Below are the code and all the weights of a small trained network. Each question names an input and a class and asks about switching units off, where a switched-off unit gives its printed mean instead of its output.

import numpy as np


def w(rows, s, z=0):
    codes = np.array(rows[::2]) - 128.0
    scale = np.full(codes.shape[1], s)
    scale[-1] = z or s
    return codes * scale


def f(y):
    return np.maximum(y, 0)


def log_softmax(a):
    a = a - a.max(-1, keepdims=True)
    return a - np.log(np.exp(a).sum(-1, keepdims=True))


def net(x, mask):
    res = np.array(x, float).reshape(1, 4) / 4 @ E
    y = f(res @ A[0][:, :-1].T + A[0][:, -1])
    res = res + np.where(mask, y, B[0][:, -1]) @ B[0][:, :-1]
    return log_softmax(res[-1] @ U[:, :-1].T + U[:, -1])


A, B = {}, {}
E = w([
[247,94,133,147,166,129,134,139,184,103,133],'x0',
[136,189,123,104,176,159,90,193,141,147,135],'x1',
[137,124,123,92,104,59,97,142,121,104,193],'x2',
[129,126,128,124,128,129,129,129,127,129,125],'x3',
],0.014)
A[0] = w([
[160,87,118,128,140,148,162,88,114,145,69,114],'neuron 1',
[250,99,135,118,199,120,72,202,220,79,178,9],'neuron 2',
[231,7,115,210,174,159,246,50,195,95,39,119],'neuron 3',
[181,234,97,119,232,188,79,244,189,174,104,158],'neuron 4',
[73,166,103,174,59,152,180,80,47,217,60,32],'neuron 5',
[117,121,110,124,133,119,149,132,147,142,125,112],'neuron 6',
[161,183,125,129,181,199,107,206,172,144,92,19],'neuron 7',
[255,95,123,134,190,76,69,180,220,93,189,166],'neuron 8',
[102,179,74,65,190,112,68,233,52,177,147,107],'neuron 9',
[171,212,128,127,232,200,111,232,175,202,101,24],'neuron 10',
[99,211,132,153,174,222,149,138,105,194,56,11],'neuron 11',
[141,55,143,92,13,28,122,76,75,31,215,109],'neuron 12',
[6,151,156,154,123,221,151,86,83,181,48,145],'neuron 13',
[53,229,78,23,106,82,30,192,86,140,195,115],'neuron 14',
],0.0058,0.011)
B[0] = w([
[120,122,150,138,131,128,129,120,143,90,143,154],'neuron 1',
[47,209,58,67,138,29,108,188,48,254,105,185],'neuron 2',
[123,155,195,184,81,166,87,139,177,56,178,240],'neuron 3',
[65,175,100,108,132,78,123,140,70,178,109,245],'neuron 4',
[171,74,99,99,153,164,157,96,131,109,72,158],'neuron 5',
[127,144,123,111,129,132,119,124,140,126,130,128],'neuron 6',
[159,65,114,121,132,166,134,81,151,72,116,153],'neuron 7',
[178,67,93,120,138,182,164,84,148,94,105,255],'neuron 8',
[142,145,173,163,110,148,88,164,154,113,163,189],'neuron 9',
[204,25,77,103,149,175,207,60,153,79,64,177],'neuron 10',
[55,204,122,91,111,36,80,186,72,211,160,149],'neuron 11',
[121,144,56,76,189,110,162,111,88,183,57,212],'neuron 12',
[165,92,57,86,174,129,168,89,127,127,71,209],'neuron 13',
[115,150,171,161,91,139,77,187,151,101,177,221],'neuron 14',
],0.0097,0.012)
U = w([
[179,73,107,121,147,163,162,86,148,103,107,6],'0',
[79,164,114,116,125,57,128,139,84,183,129,252],'1',
[129,151,253,187,82,154,92,160,181,76,209,134],'2',
],0.013,0.0024)

Each question gives the input, the list of numbers given to net, and the class t.
The units are the neurons (one row each of A and B). Each row of codes is followed by its name. A weight is (code - 128) times the scale printed after its matrix; where a second scale follows, it is the last column's (A, B and U).
mask holds one flag per neuron, in row order. A switched-off neuron (its flag False) gives its mean, the last column of its row in B, instead of its output. The means were averaged over made-up inputs and are rounded, as every weight is.
A unit's drop is (log p(t) with every unit on - log p(t) with that unit switched off) / (log p(t) with every unit on - log p(t) with every unit switched off).
The circuit of an input: a set's keep is (log p(t) with only the set's units on - log p(t) with every unit switched off) / (log p(t) with every unit on - log p(t) with every unit switched off). Starting from the 12 units with the biggest drops (on a tie, the unit counted first), units are removed one at a time, each time the one whose removal leaves the highest keep (on an exact tie, the one counted first), for as long as the keep stays at least 0.8.
circuit, biggest first: the units of the circuit, biggest drop first
top k neurons: the k neurons with the biggest drops, biggest first
drop of u: that unit's drop, to one decimal
input [-5,-2,0,-2], class 0: circuit, biggest first -> (neuron 4)
input [-5,0,-4,6], class 0: top 3 neurons -> (neuron 4; neuron 13; neuron 2)
input [-4,1,2,-5], class 2: top 2 neurons -> (neuron 4; neuron 2)
input [-6,-6,0,-1], class 0: top 4 neurons -> (neuron 4; neuron 2; neuron 5; neuron 13)
input [0,4,-6,-1], class 1: top 2 neurons -> (neuron 11; neuron 4)
input [0,7,7,-7], class 2: top 3 neurons -> (neuron 14; neuron 9; neuron 12)
input [4,2,2,0], class 1: top 4 neurons -> (neuron 2; neuron 10; neuron 13; neuron 4)
input [6,2,2,4], class 1: top 3 neurons -> (neuron 2; neuron 4; neuron 13)
input [-2,2,-8,8], class 1: top 3 neurons -> (neuron 11; neuron 8; neuron 4)
input [-8,8,2,-6], class 2: top 2 neurons -> (neuron 14; neuron 9)
input [-4,-1,-1,-3], class 0: top 4 neurons -> (neuron 4; neuron 2; neuron 13; neuron 11)
input [6,-2,0,5], class 2: top 2 neurons -> (neuron 3; neuron 13)
input [-3,-1,-1,8], class 0: top 2 neurons -> (neuron 4; neuron 2)
input [5,-4,-2,4], class 2: circuit, biggest first -> (neuron 3)
input [-7,-7,-8,6], class 0: drop of neuron 14 -> 0.0
input [1,-1,-8,2], class 2: drop of neuron 12 -> 0.4
input [-6,-2,-4,8], class 0: drop of neuron 4 -> 0.1
